[[121 127 133 114 129]
 [131 120 136 124 151]]
:
[[127 133]
 [120 136]]

[[111 118 125 118]
 [136 150 118 140]
 [122 133 124 134]]
:
[[118 125]
 [150 118]]

[[127 110 115 114]
 [116 116 108 124]
 [149 137 143 135]
 [105 133 121 139]]
:
[[110 115]
 [116 108]]

[[132 127 129]
 [101 137 113]]
:
[[127 129]
 [137 113]]

[[103 150 133 147 125]
 [142 102 108 139 109]]
:
[[150 133]
 [102 108]]

[[137 110 117 122]
 [144 104 117 131]
 [117 143 131 127]]
:
[[110 117]
 [104 117]]
---
[[118 124 134 130 134]
 [147 117 121 132 133]
 [140 134 130 130 128]
 [134 123 130 132 152]
 [137 137 124 121 119]
 [143 127 136 123 120]
 [114 136 126 141 119]
 [145 140 111 123 133]]
:
[[134 133 128 152 119 120 119 133]
 [130 132 130 132 121 123 141 123]
 [134 121 130 130 124 136 126 111]
 [124 117 134 123 137 127 136 140]
 [118 147 140 134 137 143 114 145]]

[[118 150 127]
 [129 156 146]
 [143 110 134]
 [132 150 126]
 [108 139 126]]
:
[[127 146 134 126 126]
 [150 156 110 150 139]
 [118 129 143 132 108]]

[[119 108 135 106]
 [128 131 127 124]
 [126 124 129 134]
 [132 137 122 144]]
:
[[106 124 134 144]
 [135 127 129 122]
 [108 131 124 137]
 [119 128 126 132]]

[[120 126 135 127 128 117 131 141 112 130 125 128 137 145]
 [121 120 136 125 132 132 132 138 116 118 117 123 138 143]
 [121 113 135 124 134 138 132 134 119 116 117 122 136 137]
 [126 149 122 131 125 115 128 140 125 134 136 137 130 133]]
:
[[145 143 137 133]
 [137 138 136 130]
 [128 123 122 137]
 [125 117 117 136]
 [130 118 116 134]
 [112 116 119 125]
 [141 138 134 140]
 [131 132 132 128]
 [117 132 138 115]
 [128 132 134 125]
 [127 125 124 131]
 [135 136 135 122]
 [126 120 113 149]
 [120 121 121 126]]

[[129 130 129 138 129]
 [137 131 133 120 123]
 [129 130 129 132 125]
 [142 129 130 136 132]
 [133 129 130 139 136]
 [135 129 130 117 122]
 [130 128 128 125 129]
 [134 127 128 152 140]
 [136 128 128 127 122]
 [131 130 130 134 133]]
:
[[129 123 125 132 136 122 129 140 122 133]
 [138 120 132 136 139 117 125 152 127 134]
 [129 133 129 130 130 130 128 128 128 130]
 [130 131 130 129 129 129 128 127 128 130]
 [129 137 129 142 133 135 130 134 136 131]]

[[144 148 133]
 [146 150 132]
 [142 149 136]
 [145 150 133]
 [143 151 136]
 [146 151 133]
 [143 151 137]]
:
[[133 132 136 133 136 133 137]
 [148 150 149 150 151 151 151]
 [144 146 142 145 143 146 143]]
---
[[157 109 145 117]
 [157 109 145 117]
 [143 120 145 130]
 [143 120 146 130]
 [156 120 145 130]
 [157 109 145 117]]
:
[[117 145 109 157]
 [130 145 120 156]
 [130 146 120 143]
 [130 145 120 143]
 [117 145 109 157]
 [117 145 109 157]]

[[105 119 128 123 138 123 100 117 148 141 143 140]
 [126 142 123  99 144 108 112 132 149 122 131 119]]
:
[[119 131 122 149 132 112 108 144  99 123 142 126]
 [140 143 141 148 117 100 123 138 123 128 119 105]]

[[134 138 135 130 126 118 124 126 131 134]
 [135 131 136 131 124 117 122 124 131 135]
 [135 134 136 131 125 117 123 125 131 135]
 [133 144 133 130 127 119 126 127 130 134]
 [130 154 131 129 129 121 128 129 130 132]]
:
[[132 130 129 128 121 129 129 131 154 130]
 [134 130 127 126 119 127 130 133 144 133]
 [135 131 125 123 117 125 131 136 134 135]
 [135 131 124 122 117 124 131 136 131 135]
 [134 131 126 124 118 126 130 135 138 134]]

[[123 131 133 110 142 139 131 145]
 [110 125 131 114 141 154 127 140]
 [132 129 129 121 137 122 130 144]
 [127 133 134 107 143 134 133 148]
 [121 127 126 129 123 137 127 118]
 [130 134 137 110 143 131 132 149]
 [142 136 142 117 142 118 132 150]
 [130 125 126 146 115 123 124 110]
 [138 133 131 120 132 118 132 137]]
:
[[137 132 118 132 120 131 133 138]
 [110 124 123 115 146 126 125 130]
 [150 132 118 142 117 142 136 142]
 [149 132 131 143 110 137 134 130]
 [118 127 137 123 129 126 127 121]
 [148 133 134 143 107 134 133 127]
 [144 130 122 137 121 129 129 132]
 [140 127 154 141 114 131 125 110]
 [145 131 139 142 110 133 131 123]]

[[123 123 124 126 129]
 [104 115 122 131 120]]
:
[[120 131 122 115 104]
 [129 126 124 123 123]]

[[126 109 127 153 108 142]
 [127 133 103 117 108 136]
 [133 110 110 116 108 116]
 [149 131 121 128 108 138]]
:
[[138 108 128 121 131 149]
 [116 108 116 110 110 133]
 [136 108 117 103 133 127]
 [142 108 153 127 109 126]]

[[121 103 125 121 130 129]
 [132 119 128 130 127 128]
 [131 102 125 130 126 129]
 [114 122 130 115 131 129]
 [113 105 128 118 130 129]
 [130 111 129 138 132 130]
 [121 110 129 137 128 129]
 [115 119 131 123 133 129]
 [137 110 128 127 128 129]
 [129 118 128 132 129 129]]
:
[[129 129 132 128 118 129]
 [129 128 127 128 110 137]
 [129 133 123 131 119 115]
 [129 128 137 129 110 121]
 [130 132 138 129 111 130]
 [129 130 118 128 105 113]
 [129 131 115 130 122 114]
 [129 126 130 125 102 131]
 [128 127 130 128 119 132]
 [129 130 121 125 103 121]]

[[133 104 107 137 145 153 133]
 [133 113 119 107 109 110 102]
 [133 146 129 108 132 155 107]
 [133 105 107 135 143 155 135]
 [133 122 136 108 147 109 135]
 [133 146 123 109 140 151 103]
 [133 138 108 143 110 146 104]
 [133 145 137 107 114 156 133]
 [133 104 109 143 147 125 111]
 [133 112 137 108 120 156 107]]
:
[[107 156 120 108 137 112 133]
 [111 125 147 143 109 104 133]
 [133 156 114 107 137 145 133]
 [104 146 110 143 108 138 133]
 [103 151 140 109 123 146 133]
 [135 109 147 108 136 122 133]
 [135 155 143 135 107 105 133]
 [107 155 132 108 129 146 133]
 [102 110 109 107 119 113 133]
 [133 153 145 137 107 104 133]]
